Below are the code and all the weights of a small trained network. Each question names an input and a class and asks about switching units off, where a switched-off unit gives its printed mean instead of its output.

import numpy as np


def w(rows, s, z=0):
    codes = np.array(rows[::2]) - 128.0
    scale = np.full(codes.shape[1], s)
    scale[-1] = z or s
    return codes * scale


def f(y):
    return np.maximum(y, 0)


def log_softmax(a):
    a = a - a.max(-1, keepdims=True)
    return a - np.log(np.exp(a).sum(-1, keepdims=True))


def net(x, mask):
    res = np.array(x, float).reshape(1, 8) / 4 @ E
    y = f(res @ A[0][:, :-1].T + A[0][:, -1])
    res = res + np.where(mask, y, B[0][:, -1]) @ B[0][:, :-1]
    return log_softmax(res[-1] @ U[:, :-1].T + U[:, -1])


A, B = {}, {}
E = w([
[128,128,129],'x0',
[66,129,54],'x1',
[119,247,132],'x2',
[128,130,127],'x3',
[128,129,128],'x4',
[70,109,201],'x5',
[128,127,129],'x6',
[128,128,128],'x7',
],0.012)
A[0] = w([
[67,117,99,15],'n0',
[126,91,161,201],'n1',
[208,134,98,188],'n2',
[124,210,104,114],'n3',
[114,237,143,139],'n4',
[1,119,200,63],'n5',
[132,107,179,220],'n6',
[120,188,123,113],'n7',
[130,137,32,166],'n8',
[195,148,157,51],'n9',
[96,84,140,99],'n10',
[137,130,123,103],'n11',
[116,123,245,124],'n12',
[44,114,89,169],'n13',
[157,152,155,134],'n14',
[116,212,141,136],'n15',
[245,134,188,204],'n16',
[121,130,124,94],'n17',
[121,164,124,91],'n18',
[146,45,134,209],'n19',
[202,130,90,254],'n20',
[138,123,226,137],'n21',
],0.017,0.0043)
B[0] = w([
[163,151,183,165],'n0',
[165,80,120,185],'n1',
[106,116,192,191],'n2',
[129,106,53,213],'n3',
[112,245,65,246],'n4',
[96,173,248,224],'n5',
[178,82,114,191],'n6',
[131,141,73,189],'n7',
[111,73,39,212],'n8',
[69,154,130,170],'n9',
[136,79,149,171],'n10',
[136,136,127,132],'n11',
[169,161,12,222],'n12',
[57,71,168,210],'n13',
[130,174,133,166],'n14',
[92,216,117,219],'n15',
[108,129,255,236],'n16',
[130,133,129,130],'n17',
[108,123,96,161],'n18',
[146,38,88,225],'n19',
[63,87,172,202],'n20',
[169,142,33,210],'n21',
],0.04,0.013)
U = w([
[147,68,254,206],'0',
[153,104,47,183],'1',
[49,202,196,198],'2',
[184,193,131,16],'3',
[101,72,129,2],'4',
],0.0087,0.0051)

Each question gives the input, the list of numbers given to net, and the class t.
The units are the neurons (one row each of A and B). Each row of codes is followed by its name. A weight is (code - 128) times the scale printed after its matrix; where a second scale follows, it is the last column's (A, B and U).
mask holds one flag per neuron, in row order. A switched-off neuron (its flag False) gives its mean, the last column of its row in B, instead of its output. The means were averaged over made-up inputs and are rounded, as every weight is.
A unit's drop is (log p(t) with every unit on - log p(t) with that unit switched off) / (log p(t) with every unit on - log p(t) with every unit switched off).
The circuit of an input: a set's keep is (log p(t) with only the set's units on - log p(t) with every unit switched off) / (log p(t) with every unit on - log p(t) with every unit switched off). Starting from the 12 units with the biggest drops (on a tie, the unit counted first), units are removed one at a time, each time the one whose removal leaves the highest keep (on an exact tie, the one counted first), for as long as the keep stays at least 0.8.
units of the circuit, in order: the units of the circuit, biggest drop first
unit that matters most: the unit with the biggest drop
k most important neurons: the k neurons with the biggest drops, biggest first
drop when u is switched off: that unit's drop, to one decimal
input [3,2,0,8,-5,0,4,-8], class 4: units of the circuit, in order : n12; n16; n4
input [-2,6,-5,4,4,0,-5,7], class 4: 3 most important neurons : n16; n8; n5
input [-7,6,-8,-8,0,-8,-4,-5], class 4: unit that matters most : n8
input [2,-7,1,-6,1,7,1,-3], class 3: 3 most important neurons : n5; n16; n8
input [-5,-1,1,-6,-6,2,0,4], class 3: 2 most important neurons : n8; n19
input [4,0,2,0,2,-2,7,5], class 2: 3 most important neurons : n12; n19; n21
input [-6,5,-5,7,-8,-1,-6,7], class 4: 2 most important neurons : n16; n12
input [1,5,1,-4,0,1,5,0], class 2: 2 most important neurons : n19; n12
input [-6,0,-2,-4,6,8,3,-3], class 1: 2 most important neurons : n12; n16
input [4,8,-1,-5,-1,-5,-4,8], class 4: 2 most important neurons : n13; n12
input [1,3,6,-1,-6,0,-4,-6], class 1: 2 most important neurons : n16; n3
input [-5,1,-1,-7,-6,6,-5,8], class 0: 2 most important neurons : n5; n4
input [-7,0,3,-4,2,4,-6,-3], class 3: 2 most important neurons : n16; n20
input [4,6,-5,-8,-2,-7,-2,-1], class 4: unit that matters most : n8
input [-5,2,-3,-6,-7,-6,2,-3], class 4: 2 most important neurons : n8; n16
input [-7,-5,1,-5,-2,8,-7,2], class 3: 2 most important neurons : n5; n8
input [3,7,0,-3,7,7,-2,7], class 0: drop when n4 is switched off : 0.3
input [-8,-1,1,-7,0,-7,-5,3], class 2: drop when n19 is switched off : 0.7
input [3,-7,3,-6,-6,6,-4,-4], class 3: drop when n12 is switched off : 0.1
input [3,-8,-6,-5,-7,7,-7,-3], class 1: unit that matters most : n12
